Below is a small trained network, with its code and all its weights. Each question gives an input and a class and asks what happens when units are switched off, that is, made to give their printed mean instead of their output.

import numpy as np


def w(rows, s, z=0):
    codes = np.array(rows[::2]) - 128.0
    scale = np.full(codes.shape[1], s)
    scale[-1] = z or s
    return codes * scale


def f(y):
    return y / 2 * (1 + np.tanh(0.7978845608 * (y + 0.044715 * y**3)))


def log_softmax(a):
    a = a - a.max(-1, keepdims=True)
    return a - np.log(np.exp(a).sum(-1, keepdims=True))


def net(x, mask):
    res = np.array(x, float).reshape(1, 7) / 4 @ E
    y = f(res @ A[0][:, :-1].T + A[0][:, -1])
    res = res + np.where(mask, y, B[0][:, -1]) @ B[0][:, :-1]
    return log_softmax(res[-1] @ U[:, :-1].T + U[:, -1])


A, B = {}, {}
E = w([
[172,198,250,144,160,100],'x0',
[192,124,98,228,54,98],'x1',
[171,144,102,32,114,27],'x2',
[129,131,128,125,123,133],'x3',
[127,129,127,129,127,127],'x4',
[126,128,127,129,129,126],'x5',
[128,132,125,129,129,129],'x6',
],0.016)
A[0] = w([
[177,138,128,179,76,77,190],'N1',
[142,133,93,88,78,68,37],'N2',
[164,137,78,95,106,82,48],'N3',
[126,66,77,198,74,167,138],'N4',
[195,134,63,81,135,55,47],'N5',
[145,165,188,55,148,79,95],'N6',
[111,154,113,161,102,149,125],'N7',
[126,183,178,62,186,121,103],'N8',
[84,191,166,202,147,140,111],'N9',
[173,126,119,63,152,48,146],'N10',
[154,141,104,123,153,150,99],'N11',
[144,97,100,112,166,134,57],'N12',
[135,141,172,173,152,100,140],'N13',
[102,49,53,64,111,141,57],'N14',
[181,176,130,177,117,102,91],'N15',
[58,109,144,60,183,190,125],'N16',
[79,70,52,94,126,117,226],'N17',
[168,136,205,167,139,119,144],'N18',
[169,186,172,176,154,131,32],'N19',
[155,115,136,111,115,154,126],'N20',
[86,119,23,89,123,154,139],'N21',
[131,89,82,156,113,129,114],'N22',
[148,151,137,100,140,145,91],'N23',
[174,187,194,172,157,137,92],'N24',
[116,77,58,71,120,149,65],'N25',
[157,183,231,178,137,102,47],'N26',
[124,169,155,75,172,101,103],'N27',
[170,117,78,81,108,5,73],'N28',
[158,162,166,161,124,148,24],'N29',
[143,100,89,183,145,170,126],'N30',
[148,128,73,87,94,23,177],'N31',
[165,104,140,117,119,150,121],'N32',
[169,144,183,55,176,64,100],'N33',
[74,123,121,92,195,178,104],'N34',
[58,137,116,82,172,185,63],'N35',
[130,128,89,123,168,127,73],'N36',
[81,118,165,207,241,180,57],'N37',
[120,109,157,100,81,160,109],'N38',
[190,160,111,197,72,62,4],'N39',
[125,94,85,208,107,177,134],'N40',
[101,165,155,137,174,164,39],'N41',
[84,114,129,82,165,180,57],'N42',
[63,134,127,65,182,190,205],'N43',
],0.013,0.017)
B[0] = w([
[131,53,119,161,142,150,215],'N1',
[155,48,84,180,184,191,160],'N2',
[163,72,114,142,149,162,158],'N3',
[95,116,55,196,133,65,229],'N4',
[169,91,115,164,153,181,181],'N5',
[89,155,106,144,126,80,200],'N6',
[122,117,96,145,129,107,154],'N7',
[85,192,73,160,94,62,204],'N8',
[140,108,133,120,118,163,179],'N9',
[103,178,105,120,107,102,214],'N10',
[135,128,135,123,116,125,122],'N11',
[151,149,136,146,112,133,129],'N12',
[121,141,138,114,140,144,173],'N13',
[152,224,215,27,133,131,194],'N14',
[145,134,139,113,139,167,160],'N15',
[164,98,157,125,124,191,206],'N16',
[156,58,89,186,142,151,252],'N17',
[143,162,176,101,119,161,194],'N18',
[155,88,77,150,152,173,159],'N19',
[132,112,147,107,142,113,127],'N20',
[144,121,165,114,114,171,218],'N21',
[117,128,67,197,131,80,175],'N22',
[135,145,124,151,112,115,136],'N23',
[166,99,158,105,154,171,190],'N24',
[96,159,192,95,124,146,180],'N25',
[160,81,119,134,135,188,194],'N26',
[68,163,95,149,122,83,183],'N27',
[166,92,148,119,154,217,208],'N28',
[160,92,107,120,108,135,141],'N29',
[104,125,78,165,126,98,181],'N30',
[115,212,197,65,103,160,234],'N31',
[108,120,129,105,114,129,127],'N32',
[53,169,97,153,107,66,208],'N33',
[160,104,115,124,144,178,179],'N34',
[176,63,91,176,145,170,169],'N35',
[144,131,143,111,114,123,128],'N36',
[149,159,201,48,99,146,187],'N37',
[142,131,132,128,119,134,127],'N38',
[138,200,253,26,115,171,168],'N39',
[113,123,42,181,126,77,213],'N40',
[108,180,147,87,111,98,146],'N41',
[178,101,73,174,120,157,158],'N42',
[155,175,191,85,135,170,232],'N43',
],0.011,0.023)
U = w([
[159,36,81,147,153,168,253],'0',
[143,184,138,91,146,145,65],'1',
[108,149,54,153,147,3,76],'2',
],0.014,0.0023)

Each question gives the input, the list of numbers given to net, and the class t.
The units are the neurons (one row each of A and B). Each row of codes is followed by its name. A weight is (code - 128) times the scale printed after its matrix; where a second scale follows, it is the last column's (A, B and U).
mask holds one flag per neuron, in row order. A switched-off neuron (its flag False) gives its mean, the last column of its row in B, instead of its output. The means were averaged over made-up inputs and are rounded, as every weight is.
A unit's drop is (log p(t) with every unit on - log p(t) with that unit switched off) / (log p(t) with every unit on - log p(t) with every unit switched off).
The circuit of an input: a set's keep is (log p(t) with only the set's units on - log p(t) with every unit switched off) / (log p(t) with every unit on - log p(t) with every unit switched off). Starting from the 12 units with the biggest drops (on a tie, the unit counted first), units are removed one at a time, each time the one whose removal leaves the highest keep (on an exact tie, the one counted first), for as long as the keep stays at least 0.8.
circuit, biggest first: the units of the circuit, biggest drop first
top k neurons: the k neurons with the biggest drops, biggest first
drop when u is switched off: that unit's drop, to one decimal
input [-6,-1,3,-6,5,0,-1], class 1: circuit, biggest first : (N14)
input [-6,1,-7,3,-1,5,7], class 2: top 3 neurons : (N4; N40; N28)
input [1,8,4,3,-3,2,-3], class 1: top 3 neurons : (N39; N31; N17)
input [-8,-2,2,-8,5,-4,-5], class 1: top 4 neurons : (N14; N25; N31; N1)
input [8,0,4,6,-4,6,8], class 2: top 3 neurons : (N33; N8; N6)
input [5,1,-4,7,6,-7,6], class 0: top 3 neurons : (N31; N14; N26)
input [3,0,-8,-7,-3,-5,7], class 1: top 4 neurons : (N37; N17; N1; N41)
input [1,-3,-8,7,-7,-2,7], class 1: top 4 neurons : (N37; N17; N43; N1)
input [3,0,-4,-7,-2,2,-1], class 1: top 2 neurons : (N17; N37)
input [2,-5,-8,-3,-5,0,1], class 1: top 3 neurons : (N37; N17; N43)
input [-8,0,6,1,3,-8,-7], class 1: top 3 neurons : (N14; N31; N25)
input [1,-2,-3,3,8,-3,-4], class 1: top 2 neurons : (N17; N1)
input [-8,-2,7,-5,-7,0,8], class 1: drop when N31 is switched off : 1.5
input [8,1,-6,-5,2,-1,-6], class 0: circuit, biggest first : (N26)
input [3,-8,5,3,-8,-4,8], class 2: drop when N26 is switched off : 0.0
input [8,0,7,-6,-1,5,2], class 2: drop when N14 is switched off : 0.1
